Below is a small trained network, with its code and all its weights. Each question gives an input and a class and asks what happens when units are switched off, that is, made to give their printed mean instead of their output.

import numpy as np


def w(rows, s, z=0):
    codes = np.array(rows[::2]) - 128.0
    scale = np.full(codes.shape[1], s)
    scale[-1] = z or s
    return codes * scale


def norm(h):
    return h / np.sqrt((h * h).mean(-1, keepdims=True) + 1e-5)


def f(y):
    return y / 2 * (1 + np.tanh(0.7978845608 * (y + 0.044715 * y**3)))


def log_softmax(a):
    a = a - a.max(-1, keepdims=True)
    return a - np.log(np.exp(a).sum(-1, keepdims=True))


def net(x, mask):
    res = np.array(x, float).reshape(1, 6) / 4 @ E
    u = 0
    for l in range(3):
        y = f(norm(res) @ A[l][:, :-1].T + A[l][:, -1])
        res = res + np.where(mask[u : u + 5], y, B[l][:, -1]) @ B[l][:, :-1]
        u += 5
    return log_softmax(norm(res)[-1] @ U[:, :-1].T + U[:, -1])


A, B = {}, {}
E = w([
[128,87,104],'x0',
[6,145,218],'x1',
[212,170,149],'x2',
[6,185,61],'x3',
[175,173,29],'x4',
[91,196,203],'x5',
],0.0025)
A[0] = w([
[118,138,149,94],'0.n1',
[178,203,3,244],'0.n2',
[103,146,36,254],'0.n3',
[138,121,128,55],'0.n4',
[144,2,75,50],'0.n5',
],0.0064,0.0036)
B[0] = w([
[167,162,124,119],'0.n1',
[146,71,235,253],'0.n2',
[160,120,241,217],'0.n3',
[60,156,114,105],'0.n4',
[43,97,2,140],'0.n5',
],0.0072,0.0045)
A[1] = w([
[103,169,120,11],'1.n1',
[210,150,215,253],'1.n2',
[170,82,150,99],'1.n3',
[60,220,3,92],'1.n4',
[130,59,152,50],'1.n5',
],0.0064,0.0023)
B[1] = w([
[127,187,101,108],'1.n1',
[100,29,254,255],'1.n2',
[127,152,145,154],'1.n3',
[65,61,154,115],'1.n4',
[126,83,23,144],'1.n5',
],0.0041,0.0063)
A[2] = w([
[254,100,77,158],'2.n1',
[89,253,147,63],'2.n2',
[183,67,217,68],'2.n3',
[239,205,147,3],'2.n4',
[83,98,126,108],'2.n5',
],0.0064,0.002)
B[2] = w([
[133,165,201,135],'2.n1',
[7,203,79,118],'2.n2',
[99,91,132,255],'2.n3',
[177,129,139,111],'2.n4',
[254,90,133,140],'2.n5',
],0.0049,0.005)
U = w([
[134,86,62,91],'0',
[158,102,227,218],'1',
[57,249,159,48],'2',
[171,219,79,3],'3',
],0.013,0.005)

Each question gives the input, the list of numbers given to net, and the class t.
The units are the neurons (one row each of A and B). Each row of codes is followed by its name. A weight is (code - 128) times the scale printed after its matrix; where a second scale follows, it is the last column's (A, B and U).
mask holds one flag per neuron, layer by layer. A switched-off neuron (its flag False) gives its mean, the last column of its row in B, instead of its output. The means were averaged over made-up inputs and are rounded, as every weight is.
A unit's drop is (log p(t) with every unit on - log p(t) with that unit switched off) / (log p(t) with every unit on - log p(t) with every unit switched off).
The circuit of an input: a set's keep is (log p(t) with only the set's units on - log p(t) with every unit switched off) / (log p(t) with every unit on - log p(t) with every unit switched off). Starting from the 12 units with the biggest drops (on a tie, the unit counted first), units are removed one at a time, each time the one whose removal leaves the highest keep (on an exact tie, the one counted first), for as long as the keep stays at least 0.8.
circuit, biggest first: the units of the circuit, biggest drop first
top k neurons: the k neurons with the biggest drops, biggest first
drop of u: that unit's drop, to one decimal
input [-8,5,-4,7,-3,8], class 2: top 2 neurons => 0.n2; 1.n2
input [8,-8,-7,-4,-6,-3], class 0: circuit, biggest first => 0.n5; 1.n2
input [0,2,2,2,-3,7], class 2: circuit, biggest first => 0.n2; 0.n3; 1.n2
input [6,-8,-1,4,-8,-1], class 0: top neuron => 0.n5
input [-3,8,2,0,2,7], class 2: top 4 neurons => 0.n2; 0.n3; 2.n2; 1.n2
input [-4,1,-1,1,-1,-8], class 0: top 2 neurons => 0.n5; 1.n2
input [-2,5,1,6,1,5], class 2: circuit, biggest first => 0.n2; 1.n2
input [-2,2,0,2,-3,3], class 2: top 2 neurons => 0.n2; 0.n3
input [-7,7,4,3,6,8], class 2: circuit, biggest first => 0.n2; 2.n2
input [2,8,-5,3,0,3], class 2: top 3 neurons => 0.n2; 1.n2; 2.n2
input [4,5,6,5,-6,5], class 2: top 2 neurons => 0.n2; 0.n3
input [4,8,8,3,2,7], class 2: drop of 0.n3 => 0.3
input [-3,-1,-8,-7,2,1], class 0: drop of 0.n5 => 0.8
input [4,2,-7,-7,4,-4], class 0: drop of 0.n5 => 0.7
